Below is a small trained network, with its code and all its weights. Each question gives an input and a target symbol and asks what happens when units are switched off, that is, made to give their printed mean instead of their output.

import numpy as np


def w(rows, s, z=0):
    codes = np.array(rows[::2]) - 128.0
    scale = np.full(codes.shape[1], s)
    scale[-1] = z or s
    return codes * scale


def norm(h):
    return h / np.sqrt((h * h).mean(-1, keepdims=True) + 1e-5)


def f(y):
    return np.maximum(y, 0)


def softmax(a):
    e = np.exp(a - a.max(-1, keepdims=True))
    return e / e.sum(-1, keepdims=True)


def log_softmax(a):
    a = a - a.max(-1, keepdims=True)
    return a - np.log(np.exp(a).sum(-1, keepdims=True))


def net(x, mask):
    ids = ['βγδζλξσφψω'.index(c) for c in x.split()]
    T = len(ids)
    res = E[ids] + P[:T]
    r = norm(res)
    for j in range(3):
        rows = slice(4 * j, 4 * j + 4)
        q, k, v = (r @ M[0][rows].T for M in (Q, K, V))
        z = softmax(np.where(np.tri(T) > 0, q @ k.T / 4**0.5, -1e9)) @ v
        o = O[0][rows]
        res = res + np.where(mask[j], z, o[:, -1]) @ o[:, :-1]
    y = f(norm(res) @ A[0][:, :-1].T + A[0][:, -1])
    res = res + np.where(mask[3:7], y, B[0][:, -1]) @ B[0][:, :-1]
    return log_softmax(norm(res)[-1] @ U[:, :-1].T + U[:, -1])


Q, K, V, O, A, B = {}, {}, {}, {}, {}, {}
E = w([
[198,140,127,116,61],'β',
[190,251,220,129,117],'γ',
[149,178,127,153,183],'δ',
[116,190,120,116,144],'ζ',
[137,32,210,129,103],'λ',
[164,81,147,200,75],'ξ',
[175,194,96,95,48],'σ',
[213,186,127,88,211],'φ',
[110,190,206,25,129],'ψ',
[110,174,129,128,101],'ω',
],0.016)
P = w([
[177,158,255,234,146],'0',
[136,108,188,191,124],'1',
[88,110,152,156,126],'2',
[98,90,132,165,116],'3',
[100,87,132,169,108],'4',
[109,94,138,169,102],'5',
],0.0081)
Q[0] = w([
[187,109,142,199,153],'head 0',
[143,193,245,153,97],'head 0',
[171,150,147,165,135],'head 0',
[121,179,134,170,164],'head 0',
[91,108,96,216,126],'head 1',
[119,77,90,72,166],'head 1',
[133,96,135,144,90],'head 1',
[167,186,200,164,163],'head 1',
[194,124,66,112,187],'head 2',
[95,83,105,178,46],'head 2',
[156,92,128,164,153],'head 2',
[97,85,128,119,52],'head 2',
],0.012)
K[0] = w([
[148,148,90,68,162],'head 0',
[57,206,118,151,100],'head 0',
[74,111,91,132,107],'head 0',
[91,133,90,155,76],'head 0',
[147,88,36,142,121],'head 1',
[99,187,134,247,123],'head 1',
[169,159,59,69,176],'head 1',
[76,121,149,90,81],'head 1',
[188,77,132,202,184],'head 2',
[90,91,114,161,75],'head 2',
[145,96,99,243,168],'head 2',
[115,154,170,149,50],'head 2',
],0.012)
V[0] = w([
[76,162,158,162,49],'head 0',
[120,94,60,172,108],'head 0',
[145,119,143,166,84],'head 0',
[213,155,60,9,92],'head 0',
[183,108,123,197,143],'head 1',
[145,97,181,104,208],'head 1',
[218,178,105,132,210],'head 1',
[173,138,58,199,144],'head 1',
[153,105,95,149,162],'head 2',
[1,104,195,107,96],'head 2',
[156,116,135,76,222],'head 2',
[98,174,117,72,119],'head 2',
],0.0098)
O[0] = w([
[245,37,106,76,235,230],'head 0',
[46,43,129,113,172,28],'head 0',
[146,130,54,221,129,192],'head 0',
[174,183,66,74,40,1],'head 0',
[54,21,85,153,171,189],'head 1',
[82,159,162,69,220,158],'head 1',
[80,155,2,94,190,180],'head 1',
[71,92,105,208,133,99],'head 1',
[67,180,90,86,76,97],'head 2',
[229,147,231,191,153,78],'head 2',
[107,153,213,42,138,97],'head 2',
[224,43,81,106,206,90],'head 2',
],0.0062,0.0055)
A[0] = w([
[206,155,100,159,203,117],'neuron 0',
[63,63,132,2,94,169],'neuron 1',
[62,28,231,110,154,5],'neuron 2',
[189,148,79,116,180,141],'neuron 3',
],0.0071,0.002)
B[0] = w([
[163,79,89,58,108,253],'neuron 0',
[128,139,67,141,223,169],'neuron 1',
[84,7,145,18,116,195],'neuron 2',
[127,160,97,96,107,227],'neuron 3',
],0.011,0.0037)
U = w([
[159,122,75,96,86,160],'β',
[187,127,109,154,187,255],'γ',
[104,179,154,249,153,129],'δ',
[135,166,49,73,204,36],'ζ',
[151,136,236,92,102,115],'λ',
[101,53,178,146,96,116],'ξ',
[181,102,32,98,31,54],'σ',
[33,169,88,71,121,164],'φ',
[184,199,209,73,32,135],'ψ',
[249,50,74,129,255,19],'ω',
],0.0078,0.0083)

Each question gives the input, a string of symbols that net reads in full, and the target symbol t.
The units are the heads (4 rows each of Q, K, V and O) and the neurons (one row each of A and B). Each row of codes is followed by its name. A weight is (code - 128) times the scale printed after its matrix; where a second scale follows, it is the last column's (O, A, B and U).
mask holds one flag per unit, heads first, then neurons. A switched-off unit (its flag False) gives its mean, the last column of its rows in O or B, instead of its output. The means were averaged over made-up inputs and are rounded, as every weight is.
A unit's drop is (log p(t) with every unit on - log p(t) with that unit switched off) / (log p(t) with every unit on - log p(t) with every unit switched off).
The circuit of an input: a set's keep is (log p(t) with only the set's units on - log p(t) with every unit switched off) / (log p(t) with every unit on - log p(t) with every unit switched off). Starting from all 7 units, units are removed one at a time, each time the one whose removal leaves the highest keep (on an exact tie, the one counted first), for as long as the keep stays at least 0.8.
circuit, biggest first: the units of the circuit, biggest drop first
heads that matter: for each layer, one digit per head in row order, 1 if its drop is at least 0.15 and else 0, layers parted by /
drop of u: that unit's drop, to one decimal
input γ σ δ ψ δ δ, target ψ: heads that matter => 010
input ζ ψ β, target ψ: circuit, biggest first => (head 1)
input β φ λ, target φ: circuit, biggest first => (head 1; head 0)
input ψ ψ ω φ λ, target ω: heads that matter => 011
input ψ δ ω, target ω: heads that matter => 101
input ψ ψ ξ, target ψ: circuit, biggest first => (head 1; head 0)
input ζ β ψ δ δ ξ, target δ: heads that matter => 001
input λ φ δ λ γ ξ, target δ: heads that matter => 101
input φ ζ δ φ β, target φ: heads that matter => 110
input γ ξ ζ, target ω: heads that matter => 001
input ξ ψ ξ δ, target φ: heads that matter => 001
input φ ξ φ, target φ: heads that matter => 101
input ξ λ ψ ψ δ, target ψ: heads that matter => 010
input ξ ζ ζ ζ δ, target φ: circuit, biggest first => (head 2)
input δ δ φ, target φ: drop of head 2 => 0.2
